Moves between points:
Fif: x>Noz, u>Vel
Ven: x>Daz, u>Diz
Fuf: x>Noz, u>Zus
Vel: x>Ziz, u>Tef
Liv: x>Lam, u>Nul
Fal: x>Vel, u>Siz
Sot: x>Vev, u>Lis
Tun: x>Laz, u>Tus
Mep: x>Diz, u>Bik
Zet: x>Lis, u>Vez
Fod: x>Bel, u>Suz
Nim: x>Rir, u>Fif
Nof: x>Kaz, u>Taz
Pas: x>Liv, u>Kab
Ruv: x>Gem, u>Zet
Kab: x>Gem, u>Sot
Vez: x>Fal, u>Ful
Vas: x>Ven, u>Mep
Diz: x>Nof, u>Nul
Nul: x>Taz, u>Pas
Tef: x>Fer, u>Vor
Vev: x>Dek, u>Fif
Tav: x>Tun, u>Gud
Rir: x>Pas, u>Nin
Fer: x>Ziz, u>Daf
Nin: x>Kab, u>Ruv
Bel: x>Tad, u>Big
Noz: x>Zus, u>Tav
Vol: x>Gom, u>Big
Dek: x>Sot, u>Bek
Suz: x>Rap, u>Daz
Daf: x>Vol, u>Bek
Kaz: x>Vas, u>Dur
Bek: x>Ruv, u>Ziz
Dur: x>Diz, u>Lam
Vor: x>Vor, u>Tun
Lum: x>Kaz, u>Tad
Gom: x>Gud, u>Tad
Ziz: x>Zet, u>Nim
Tus: x>Lor, u>Fod
Meb: x>Bel, u>Bel
Lis: x>Lis, u>Fal
Lam: x>Bik, u>Nim
Lor: x>Zus, u>Vol
Big: x>Bel, u>Kaz
Ful: x>Siz, u>Fuf
Gud: x>Rap, u>Laz
Laz: x>Fuf, u>Lor
Tad: x>Suz, u>Ven
Zus: x>Tav, u>Gom
Bik: x>Dek, u>Gem
Siz: x>Vev, u>Noz
Rap: x>Meb, u>Big
Daz: x>Big, u>Nof
Taz: x>Dur, u>Liv
Gem: x>Nim, u>Vev

In the rows, zero is written as 506.

The rows follow the links: the fewer symbols apart two points are, the more alike their rows tend to be.

Rows of some points; one shown again gets a slightly different row:
Fuf: [ 605  354  735  380  475  689  632  549  598  554  392  423  456  266  684  556  514  727  207  546  497  516  529  489  855  296  699  600  447  613  171  440  740  615  646  384  655  437  607  431  526  535  388  472  745  417  429  608  694  599  621  525]
Nin: [ 660  550  287  603  647  312   29   92  518  463  410  436  352  594  433  318  353  563  518  501  528  440  297  603  414  581  335  694  602  509  565  355  618  655  412  643  460  471  435  547  468  429  595  576  377  723  354  627  434  446  630  411]
Fod: [ 315  491  682  426  428  678  971  931  421  651  626  566  613  472  562  680  542  372  658  523  409  537  693  446  473  541  627  276  429  478  629  689  257  388  440  393  512  469  481  498  457  580  487  355  486  328  669  355  507  603  323  585]
Laz: [ 425  405  750  414  382  720  822  664  582  535  509  454  550  304  615  629  680  669  216  500  542  509  626  447  839  339  700  469  398  564  231  439  661  466  740  314  623  561  647  413  568  515  385  561  703  315  518  535  701  570  482  569]
Kaz: [ 544  469  441  377  426  593  757  807  555  468  525  700  784  566  473  589  550  254  767  527  450  550  673  343  367  441  554  483  614  308  480  793  327  297  470  514  287  494  425  448  521  670  565  285  617  549  719  359  521  374  302  379]
Tun: [ 244  590  641  561  327  582  736  600  534  444  649  466  562  469  467  674  860  589  257  427  675  510  620  425  716  503  611  328  337  532  434  328  580  384  774  379  651  729  680  458  591  463  437  787  556  238  550  441  640  472  394  600]
Diz: [ 671  468  349  372  436  529  512  588  646  354  447  713  826  602  434  524  604  310  701  519  514  564  612  322  398  350  501  686  665  303  335  735  520  295  580  599  221  554  490  410  582  663  581  363  693  647  664  406  530  258  381  280]
Vol: [ 215  513  703  470  415  672  978  877  410  613  662  515  565  443  547  722  640  433  493  486  467  516  668  457  551  547  613  206  370  528  616  569  301  420  541  381  599  514  549  489  483  508  477  506  462  246  649  364  569  628  341  658]
Zus: [ 546  352  753  372  452  727  752  648  567  548  402  460  514  285  663  577  572  663  215  548  496  499  604  468  839  297  702  575  420  613  217  459  685  553  682  319  649  448  624  448  554  532  371  452  742  355  490  584  686  599  557  536]
Siz: [ 688  366  662  439  616  566  374  361  515  579  338  349  291  303  694  409  308  756  251  559  436  447  395  590  773  380  575  665  492  685  311  396  741  762  481  424  679  341  544  501  469  471  393  425  626  519  326  727  570  688  754  541]
Dek: [ 640  544  392  604  670  320   70  169  461  527  431  415  262  553  482  326  285  611  502  518  466  449  282  660  428  609  366  642  564  592  614  356  582  717  343  613  541  415  414  601  440  396  527  555  362  708  313  623  397  538  694  508]
Ruv: [ 557  614  366  649  665  291  105  158  431  541  473  401  263  578  448  326  331  588  539  499  508  427  284  685  381  658  349  559  539  570  673  351  541  686  341  642  542  474  416  610  420  383  561  635  298  655  334  606  365  545  663  550]
Tef: [ 244  727  372  748  468  335  380  362  427  423  707  450  422  667  298  509  720  475  508  383  655  467  481  580  349  739  375  295  408  491  797  284  435  439  541  553  569  750  543  581  542  358  558  845  242  431  481  433  413  457  410  594]

Each walk starts at a row. The symbols on each line, taken left to right, move it on to the next point.
Each answer is a row, close to the row of the point it stands for.
new walk
[ 759  517  236  482  496  356  168  272  668  285  386  621  664  613  405  417  570  417  586  508  599  511  450  432  389  411  389  792  703  365  360  560  662  410  571  665  252  570  494  447  591  577  594  503  630  734  505  537  507  233  506  268]
x x u: [ 416  673  364  710  613  283  195  249  388  506  605  432  294  650  367  422  433  524  573  452  515  458  350  678  324  751  350  413  483  560  839  329  445  614  375  642  582  580  481  638  479  374  521  701  230  580  352  533  324  536  582  584]
u u u x: [ 600  352  704  403  493  665  590  512  587  550  352  388  446  265  673  496  489  741  194  552  511  474  502  490  861  314  652  628  442  626  187  405  746  630  654  388  655  438  599  439  529  499  382  466  713  434  407  649  681  593  644  535]
new walk
[ 764  525  251  517  614  285   49  154  584  355  360  576  479  638  442  342  372  485  620  508  545  487  354  537  358  490  362  773  696  454  474  522  642  570  423  712  350  469  484  512  508  529  596  503  525  765  440  588  416  355  647  347]
u u x x: [ 682  488  450  563  687  382  103  203  467  570  381  383  256  492  546  326  220  645  459  548  431  438  284  656  501  542  410  675  565  612  549  373  624  736  331  595  574  376  405  614  434  419  506  494  404  705  308  674  417  595  733  509]
u u u x: [ 691  462  493  537  655  408  123  185  504  564  322  376  246  443  588  332  270  700  370  553  466  464  292  656  577  510  441  660  558  633  484  375  663  790  381  582  608  384  475  552  429  411  502  508  464  627  305  681  480  612  755  520]
new walk
[ 683  530  331  579  661  298   38  125  510  461  391  454  327  576  472  299  314  571  489  507  509  476  298  622  420  585  363  694  599  563  565  398  631  682  402  657  496  454  478  558  477  439  549  551  417  700  329  638  407  489  715  456]
x u u x x: [ 570  560  475  614  684  362  176  217  401  594  467  368  188  509  525  361  249  649  477  507  442  448  287  716  452  626  389  521  510  642  681  332  566  762  321  567  646  402  461  618  432  395  513  575  339  619  290  631  406  650  719  596]
u u x u u: [ 494  398  748  404  379  710  766  631  589  494  474  451  525  305  647  598  636  691  204  519  556  510  628  431  880  316  701  507  406  586  219  418  686  526  748  343  635  526  657  407  562  553  391  519  694  327  500  546  700  563  505  562]
new walk
[ 275  720  387  718  506  325  336  347  401  453  726  441  388  681  322  490  638  464  550  402  595  488  428  591  333  774  349  294  446  511  831  316  395  497  474  585  596  690  517  610  525  364  554  810  210  472  459  438  374  476  455  605]
u u u x x: [ 620  477  527  565  712  416  207  225  412  645  401  334  204  444  593  344  197  665  431  542  420  451  298  685  509  577  430  586  497  667  606  386  569  792  323  523  621  325  425  590  422  397  494  474  388  619  306  657  403  679  736  585]
u u u x u: [ 409  393  787  362  417  742  940  850  525  591  517  517  576  341  658  675  562  542  389  535  446  544  684  430  709  371  727  385  417  545  328  623  479  475  591  331  588  465  561  407  516  590  429  376  687  296  606  449  682  625  448  574]
new walk
[ 783  508  232  481  541  364  142  220  648  285  367  603  617  606  423  381  547  468  520  489  607  522  442  437  462  394  404  810  698  395  320  509  717  455  592  651  300  571  531  442  591  545  596  512  647  747  490  576  519  274  566  291]
x x u x: [ 743  575  266  589  583  308   29  122  576  375  414  510  450  598  384  316  459  541  516  485  573  476  342  527  430  516  336  758  648  445  461  376  693  543  490  658  404  532  454  528  524  470  576  584  468  773  384  616  424  341  620  357]
x x: [ 725  481  277  431  468  422  263  344  700  273  407  658  693  616  411  426  610  422  590  490  639  543  503  366  448  353  477  782  695  374  272  583  682  375  624  636  261  588  558  411  614  609  599  496  685  681  554  522  542  220  473  251]
new walk
[ 600  514  513  600  616  375  145  142  485  497  420  360  221  465  530  368  393  757  306  494  540  446  296  652  631  537  448  613  493  658  480  257  729  748  483  548  663  481  551  571  510  391  451  660  465  585  268  664  496  590  740  562]
u x x x u: [ 587  490  591  541  672  437  242  257  461  627  404  338  194  412  616  367  242  729  358  532  451  442  301  683  598  546  490  557  495  675  512  327  650  781  374  532  693  356  473  577  410  409  461  531  419  569  272  664  460  682  743  593]
x u x u: [ 234  706  386  741  520  344  417  402  378  494  707  429  357  674  337  511  596  452  584  406  563  477  449  604  305  797  361  252  434  530  884  345  352  509  455  585  594  661  505  617  498  353  544  757  196  425  467  440  381  533  437  618]
new walk
[ 204  717  407  717  394  382  484  431  453  393  721  471  503  640  309  572  832  477  451  395  679  499  540  496  456  690  390  291  394  482  693  309  454  382  640  534  596  795  592  537  576  387  532  873  304  383  518  425  498  406  354  604]
u u u u x: [ 372  451  712  407  483  686  959  935  439  639  607  565  603  448  597  653  474  369  671  541  342  526  678  441  474  505  624  307  446  476  589  740  247  433  425  388  518  416  446  509  458  624  485  290  511  360  658  366  498  633  370  597]
u x x: [ 414  446  622  373  481  673  925  919  459  612  556  638  688  487  568  641  469  312  669  542  410  578  691  426  417  478  594  341  466  437  570  802  244  381  435  412  438  425  462  458  472  632  511  249  542  406  724  364  508  561  356  514]
